Below is a small trained network, with its code and all its weights. Each question gives an input and a target symbol and asks what happens when units are switched off, that is, made to give their printed mean instead of their output.

import numpy as np


def w(rows, s, z=0):
    codes = np.array(rows[::2]) - 128.0
    scale = np.full(codes.shape[1], s)
    scale[-1] = z or s
    return codes * scale


def f(y):
    return y / 2 * (1 + np.tanh(0.7978845608 * (y + 0.044715 * y**3)))


def softmax(a):
    e = np.exp(a - a.max(-1, keepdims=True))
    return e / e.sum(-1, keepdims=True)


def log_softmax(a):
    a = a - a.max(-1, keepdims=True)
    return a - np.log(np.exp(a).sum(-1, keepdims=True))


def net(x, mask):
    ids = ['ΘΣΦαβδεζημξπτψ'.index(c) for c in x.split()]
    T = len(ids)
    res = E[ids] + P[:T]
    u = 0
    for l in range(2):
        r = res
        for j in range(2):
            rows = slice(2 * j, 2 * j + 2)
            q, k, v = (r @ M[l][rows].T for M in (Q, K, V))
            z = softmax(np.where(np.tri(T) > 0, q @ k.T / 2**0.5, -1e9)) @ v
            o = O[l][rows]
            res = res + np.where(mask[u + j], z, o[:, -1]) @ o[:, :-1]
        u += 2
        y = f(res @ A[l][:, :-1].T + A[l][:, -1])
        res = res + np.where(mask[u : u + 12], y, B[l][:, -1]) @ B[l][:, :-1]
        u += 12
    return log_softmax(res[-1] @ U[:, :-1].T + U[:, -1])


Q, K, V, O, A, B = {}, {}, {}, {}, {}, {}
E = w([
[103,117,100],'Θ',
[101,118,101],'Σ',
[101,111,102],'Φ',
[78,112,196],'α',
[91,104,90],'β',
[122,181,158],'δ',
[223,84,163],'ε',
[121,1,179],'ζ',
[113,133,123],'η',
[160,143,115],'μ',
[153,43,69],'ξ',
[204,150,165],'π',
[143,121,212],'τ',
[125,125,86],'ψ',
],0.015)
P = w([
[62,1,242],'0',
[11,88,204],'1',
[16,120,180],'2',
[51,130,157],'3',
[69,123,145],'4',
[87,141,139],'5',
[111,135,113],'6',
[138,124,106],'7',
[153,143,81],'8',
[182,123,69],'9',
[184,131,66],'10',
[183,128,73],'11',
],0.0025)
Q[0] = w([
[57,13,2],'L0H0',
[141,189,229],'L0H0',
[245,125,131],'L0H1',
[66,220,148],'L0H1',
],0.0048)
K[0] = w([
[154,66,86],'L0H0',
[123,165,191],'L0H0',
[17,179,1],'L0H1',
[119,132,192],'L0H1',
],0.0075)
V[0] = w([
[144,144,163],'L0H0',
[88,191,188],'L0H0',
[155,17,185],'L0H1',
[139,116,3],'L0H1',
],0.0057)
O[0] = w([
[148,130,143,84],'L0H0',
[219,178,116,81],'L0H0',
[2,140,187,249],'L0H1',
[175,21,235,120],'L0H1',
],0.0045,0.0011)
A[0] = w([
[140,63,63,165],'L0N0',
[190,67,92,143],'L0N1',
[77,223,111,161],'L0N2',
[136,113,69,168],'L0N3',
[181,74,43,162],'L0N4',
[92,109,78,94],'L0N5',
[44,190,130,138],'L0N6',
[189,144,254,249],'L0N7',
[174,110,71,141],'L0N8',
[197,60,177,191],'L0N9',
[206,196,216,252],'L0N10',
[84,182,99,99],'L0N11',
],0.008,0.0034)
B[0] = w([
[105,93,69,221],'L0N0',
[136,100,77,170],'L0N1',
[134,173,40,199],'L0N2',
[118,117,97,180],'L0N3',
[137,97,2,200],'L0N4',
[124,143,110,145],'L0N5',
[110,161,103,194],'L0N6',
[202,130,161,251],'L0N7',
[157,115,57,145],'L0N8',
[170,58,123,205],'L0N9',
[185,181,143,246],'L0N10',
[125,164,67,133],'L0N11',
],0.0081,0.0023)
Q[1] = w([
[1,123,51],'L1H0',
[82,84,87],'L1H0',
[173,76,126],'L1H1',
[146,99,163],'L1H1',
],0.0065)
K[1] = w([
[234,5,31],'L1H0',
[197,1,64],'L1H0',
[136,175,119],'L1H1',
[172,176,161],'L1H1',
],0.0042)
V[1] = w([
[2,154,215],'L1H0',
[164,94,228],'L1H0',
[177,69,134],'L1H1',
[154,124,199],'L1H1',
],0.0055)
O[1] = w([
[206,3,43,2],'L1H0',
[221,214,5,53],'L1H0',
[137,151,24,136],'L1H1',
[207,40,121,82],'L1H1',
],0.004,0.0027)
A[1] = w([
[135,148,108,230],'L1N0',
[133,159,92,235],'L1N1',
[202,124,205,53],'L1N2',
[139,116,125,249],'L1N3',
[94,170,145,94],'L1N4',
[89,136,87,87],'L1N5',
[92,173,251,144],'L1N6',
[95,98,167,119],'L1N7',
[167,160,188,78],'L1N8',
[143,112,122,255],'L1N9',
[116,168,106,152],'L1N10',
[114,65,92,83],'L1N11',
],0.012,0.0062)
B[1] = w([
[185,143,181,233],'L1N0',
[172,153,165,254],'L1N1',
[115,134,12,203],'L1N2',
[138,110,156,245],'L1N3',
[90,185,119,145],'L1N4',
[123,157,96,170],'L1N5',
[1,205,152,207],'L1N6',
[42,86,129,140],'L1N7',
[87,166,22,175],'L1N8',
[143,95,170,255],'L1N9',
[157,161,111,178],'L1N10',
[85,125,87,192],'L1N11',
],0.0088,0.005)
U = w([
[192,93,110,102],'Θ',
[134,94,166,236],'Σ',
[127,59,192,192],'Φ',
[133,122,119,35],'α',
[76,89,56,101],'β',
[136,118,136,234],'δ',
[160,210,140,119],'ε',
[154,156,59,53],'ζ',
[208,106,255,254],'η',
[138,123,135,131],'μ',
[42,135,172,55],'ξ',
[129,126,119,81],'π',
[104,162,49,65],'τ',
[124,124,129,100],'ψ',
],0.0099,0.0044)

Each question gives the input, a string of symbols that net reads in full, and the target symbol t.
The units are the heads (2 rows each of Q, K, V and O) and the neurons (one row each of A and B). Each row of codes is followed by its name. A weight is (code - 128) times the scale printed after its matrix; where a second scale follows, it is the last column's (O, A, B and U).
mask holds one flag per unit, layer by layer, with each layer's heads first. A switched-off unit (its flag False) gives its mean, the last column of its rows in O or B, instead of its output. The means were averaged over made-up inputs and are rounded, as every weight is.
A unit's drop is (log p(t) with every unit on - log p(t) with that unit switched off) / (log p(t) with every unit on - log p(t) with every unit switched off).
unit that matters most: the unit with the biggest drop
top k neurons: the k neurons with the biggest drops, biggest first
k most important neurons of layer l: the k neurons of layer l with the biggest drops, biggest first
heads that matter: for each layer, one digit per head in row order, 1 if its drop is at least 0.15 and else 0, layers parted by /
drop of u: that unit's drop, to one decimal
input μ Σ α Σ η τ δ ε ψ, target ε: heads that matter : 01 / 10
input Σ Σ Φ δ Σ ε ξ Φ, target ξ: heads that matter : 00 / 10
input π η ε α Θ, target ε: heads that matter : 01 / 10
input ζ β μ, target η: unit that matters most : L1H0
input δ Φ Σ δ Σ δ ψ δ Θ Θ δ α, target ξ: heads that matter : 00 / 00
input Σ Σ τ δ δ ε β, target ε: top 3 neurons : (L0N9, L0N7, L1N1)
input ξ ξ ζ η, target ξ: 3 most important neurons of layer 0 : (L0N4, L0N0, L0N1)
input τ δ Φ η ξ Σ α, target ξ: heads that matter : 01 / 00
input δ Φ Σ Φ δ δ ξ β, target ξ: heads that matter : 00 / 10
input Θ Φ Σ Σ Σ μ Φ ξ Θ η η, target η: heads that matter : 01 / 00
input β Σ τ, target τ: top 3 neurons : (L1N2, L1N8, L0N7)
input δ ε μ Φ ξ δ Φ η ε ε δ ξ, target β: 2 most important neurons of layer 0 : (L0N4, L0N0)
input Σ π δ Θ π, target ζ: top 3 neurons : (L1N2, L1N8, L0N10)
input μ Σ Σ ε ε Φ, target ε: 2 most important neurons of layer 0 : (L0N9, L0N7)
input Φ Θ ε, target Θ: top 2 neurons : (L1N2, L0N7)
input δ η δ Σ ζ ξ β, target ξ: heads that matter : 01 / 10
input ε ξ Σ α ξ Σ Φ, target ξ: drop of L0N0 : 0.3
input τ Σ Σ ζ ξ ξ Σ, target ξ: drop of L0N1 : 0.2
input τ Θ ψ μ ε α Σ, target ε: drop of L0H1 : 0.4
